Here is a tiny trained network, its code and every weight. The questions are about switching its units off for an input and a target symbol, where a switched-off unit gives its printed mean instead of its output.

import numpy as np


def w(rows, s, z=0):
    codes = np.array(rows[::2]) - 128.0
    scale = np.full(codes.shape[1], s)
    scale[-1] = z or s
    return codes * scale


def norm(h):
    return h / np.sqrt((h * h).mean(-1, keepdims=True) + 1e-5)


def f(y):
    return y / 2 * (1 + np.tanh(0.7978845608 * (y + 0.044715 * y**3)))


def softmax(a):
    e = np.exp(a - a.max(-1, keepdims=True))
    return e / e.sum(-1, keepdims=True)


def log_softmax(a):
    a = a - a.max(-1, keepdims=True)
    return a - np.log(np.exp(a).sum(-1, keepdims=True))


def net(x, mask):
    ids = ['αδηθλμξπστφψ'.index(c) for c in x.split()]
    T = len(ids)
    res = E[ids] + P[:T]
    u = 0
    for l in range(2):
        q, k, v = (norm(res) @ M[l].T for M in (Q, K, V))
        z = softmax(np.where(np.tri(T) > 0, q @ k.T / 3**0.5, -1e9)) @ v
        res = res + np.where(mask[u], z, O[l][:, -1]) @ O[l][:, :-1]
        u += 1
        y = f(norm(res) @ A[l][:, :-1].T + A[l][:, -1])
        res = res + np.where(mask[u : u + 12], y, B[l][:, -1]) @ B[l][:, :-1]
        u += 12
    return log_softmax(norm(res)[-1] @ U[:, :-1].T + U[:, -1])


Q, K, V, O, A, B = {}, {}, {}, {}, {}, {}
E = w([
[101,136,162,65,45],'α',
[5,60,135,105,102],'δ',
[62,80,113,94,58],'η',
[65,86,168,109,106],'θ',
[83,112,215,108,121],'λ',
[127,82,92,112,32],'μ',
[147,107,129,114,45],'ξ',
[117,83,175,134,109],'π',
[113,63,136,138,97],'σ',
[166,112,181,134,95],'τ',
[151,121,226,145,149],'φ',
[213,105,132,139,62],'ψ',
],0.0029)
P = w([
[111,125,184,88,50],'0',
[82,233,156,130,60],'1',
[134,90,174,41,90],'2',
[127,174,112,3,148],'3',
[121,82,189,147,58],'4',
[90,202,158,192,66],'5',
[162,30,161,75,129],'6',
[156,120,95,9,191],'7',
[146,36,168,191,98],'8',
[108,146,144,252,89],'9',
[175,2,153,130,153],'10',
[112,105,103,17,152],'11',
],0.0044)
Q[0] = w([
[55,253,60,236,145],'L0H1',
[130,56,219,175,33],'L0H1',
[146,89,180,163,73],'L0H1',
],0.02)
K[0] = w([
[106,134,125,4,129],'L0H1',
[199,86,100,104,193],'L0H1',
[173,113,109,110,170],'L0H1',
],0.027)
V[0] = w([
[7,78,73,119,129],'L0H1',
[183,119,34,121,50],'L0H1',
[89,117,120,102,98],'L0H1',
],0.015)
O[0] = w([
[110,36,58,123,230,52],'L0H1',
[254,156,159,51,179,2],'L0H1',
[122,68,84,95,138,231],'L0H1',
],0.0092,0.0042)
A[0] = w([
[107,75,116,128,130,215],'L0N1',
[96,176,53,168,169,4],'L0N2',
[139,88,121,159,133,80],'L0N3',
[82,248,70,166,171,34],'L0N4',
[156,64,160,132,90,100],'L0N5',
[134,115,109,104,85,76],'L0N6',
[88,126,113,145,123,127],'L0N7',
[111,189,41,141,225,59],'L0N8',
[141,122,122,119,171,70],'L0N9',
[92,136,109,114,172,208],'L0N10',
[140,106,73,131,154,73],'L0N11',
[130,190,92,111,169,150],'L0N12',
],0.017,0.0013)
B[0] = w([
[170,164,174,138,182,255],'L0N1',
[124,89,115,138,46,156],'L0N2',
[132,169,175,111,146,159],'L0N3',
[126,86,101,5,59,139],'L0N4',
[111,72,167,90,130,193],'L0N5',
[137,123,176,159,149,166],'L0N6',
[137,99,102,174,153,234],'L0N7',
[223,159,10,100,198,148],'L0N8',
[98,159,137,62,101,140],'L0N9',
[89,147,186,131,92,169],'L0N10',
[52,201,132,111,114,173],'L0N11',
[189,188,137,134,93,118],'L0N12',
],0.018,0.006)
Q[1] = w([
[122,103,102,109,129],'L1H1',
[153,140,87,255,108],'L1H1',
[176,157,163,219,112],'L1H1',
],0.014)
K[1] = w([
[104,132,112,102,154],'L1H1',
[217,31,189,201,197],'L1H1',
[172,2,222,216,51],'L1H1',
],0.0093)
V[1] = w([
[107,14,106,143,194],'L1H1',
[203,71,166,194,141],'L1H1',
[253,106,182,131,121],'L1H1',
],0.002)
O[1] = w([
[29,230,43,8,186,190],'L1H1',
[9,166,134,75,150,253],'L1H1',
[13,127,161,236,147,94],'L1H1',
],0.0011,0.00047)
A[1] = w([
[208,136,125,80,123,89],'L1N1',
[119,67,46,33,183,112],'L1N2',
[174,87,122,172,207,48],'L1N3',
[100,112,8,98,62,5],'L1N4',
[178,176,93,105,30,85],'L1N5',
[205,105,2,94,170,130],'L1N6',
[157,186,37,126,186,123],'L1N7',
[138,114,107,222,139,84],'L1N8',
[116,166,113,73,141,58],'L1N9',
[194,236,59,176,122,149],'L1N10',
[128,116,136,74,233,45],'L1N11',
[60,74,56,163,86,33],'L1N12',
],0.015,0.003)
B[1] = w([
[132,180,139,179,114,178],'L1N1',
[61,53,99,104,196,156],'L1N2',
[148,122,133,84,193,167],'L1N3',
[250,146,104,54,146,147],'L1N4',
[142,61,105,172,147,184],'L1N5',
[127,106,253,71,67,149],'L1N6',
[133,111,94,246,107,183],'L1N7',
[60,162,147,165,102,229],'L1N8',
[149,152,194,129,130,159],'L1N9',
[102,112,110,22,168,173],'L1N10',
[153,146,64,136,71,214],'L1N11',
[90,134,113,126,28,255],'L1N12',
],0.025,0.006)
U = w([
[207,99,58,81,45,163],'α',
[149,3,90,208,140,97],'δ',
[122,144,3,183,170,164],'η',
[152,255,85,132,133,119],'θ',
[68,153,187,171,234,137],'λ',
[63,148,98,14,151,134],'μ',
[80,26,71,93,162,129],'ξ',
[212,122,124,82,191,252],'π',
[154,234,199,67,105,73],'σ',
[144,38,242,85,99,74],'τ',
[35,144,119,181,34,110],'φ',
[228,159,162,234,107,99],'ψ',
],0.0094,0.0043)

Each question gives the input, a string of symbols that net reads in full, and the target symbol t.
The units are the heads (3 rows each of Q, K, V and O) and the neurons (one row each of A and B). Each row of codes is followed by its name. A weight is (code - 128) times the scale printed after its matrix; where a second scale follows, it is the last column's (O, A, B and U).
mask holds one flag per unit, layer by layer, with each layer's heads first. A switched-off unit (its flag False) gives its mean, the last column of its rows in O or B, instead of its output. The means were averaged over made-up inputs and are rounded, as every weight is.
A unit's drop is (log p(t) with every unit on - log p(t) with that unit switched off) / (log p(t) with every unit on - log p(t) with every unit switched off).
The circuit of an input: a set's keep is (log p(t) with only the set's units on - log p(t) with every unit switched off) / (log p(t) with every unit on - log p(t) with every unit switched off). Starting from the 12 units with the biggest drops (on a tie, the unit counted first), units are removed one at a time, each time the one whose removal leaves the highest keep (on an exact tie, the one counted first), for as long as the keep stays at least 0.8.
circuit, biggest first: the units of the circuit, biggest drop first
unit that matters most: the unit with the biggest drop
top k neurons: the k neurons with the biggest drops, biggest first
top k neurons in layer l: the k neurons of layer l with the biggest drops, biggest first
input λ θ λ φ, target η: top 3 neurons in layer 0 : L0N8; L0N11; L0N10
input λ τ α ψ, target δ: circuit, biggest first : L0N1; L0H1; L1N5
input μ λ θ λ φ λ φ λ λ θ λ θ, target η: top 3 neurons in layer 0 : L0N8; L0N10; L0N11
input λ θ θ λ λ θ λ λ, target η: circuit, biggest first : L0N8; L0H1
input θ η φ π, target μ: top 4 neurons : L1N10; L1N2; L1N6; L0N8
input λ λ λ φ θ λ π φ λ θ, target α: circuit, biggest first : L0H1; L0N4; L1N4; L0N1
input τ τ λ λ λ λ λ η μ φ, target μ: unit that matters most : L1N10
input τ λ π λ λ μ θ, target μ: top 4 neurons : L1N2; L0N9; L0N7; L1N11
input π φ λ π, target α: circuit, biggest first : L0H1; L0N4; L1N4; L0N1
input π μ θ λ λ α λ δ, target σ: top 3 neurons in layer 0 : L0N10; L0N11; L0N7
input φ φ φ λ φ λ ξ θ α, target ξ: top 2 neurons : L1N2; L0N1
input ψ π λ λ λ σ λ λ μ μ λ, target μ: top 2 neurons : L1N2; L0N1
input μ λ φ λ φ ψ λ ψ ξ ξ, target π: top 2 neurons : L1N10; L1N5
input α λ λ α φ π, target σ: unit that matters most : L0H1
input φ τ φ φ λ λ θ η δ, target θ: top 3 neurons : L0N1; L1N11; L0N11
input ψ η λ σ δ λ, target θ: top 2 neurons : L0N8; L1N7
input τ λ θ φ λ η, target α: circuit, biggest first : L0N4; L1N4; L0N1
input λ α λ ξ λ λ, target ψ: top 3 neurons : L0N8; L1N1; L0N12
input φ λ δ φ λ τ, target α: top 3 neurons : L0N4; L1N4; L0N1
input α μ θ, target μ: top 2 neurons in layer 0 : L0N1; L0N9
input λ θ θ, target λ: top 2 neurons : L0N1; L1N12
input λ ψ λ φ ξ λ θ τ η δ λ θ, target ξ: circuit, biggest first : L0H1
input φ ξ σ τ λ λ, target δ: top 2 neurons in layer 0 : L0N1; L0N7
input μ θ λ π, target η: top 2 neurons in layer 1 : L1N7; L1N10
input θ π θ λ φ μ η θ μ θ λ, target μ: top 3 neurons : L1N2; L0N9; L0N1
input λ λ μ, target μ: top 2 neurons in layer 0 : L0N5; L0N9
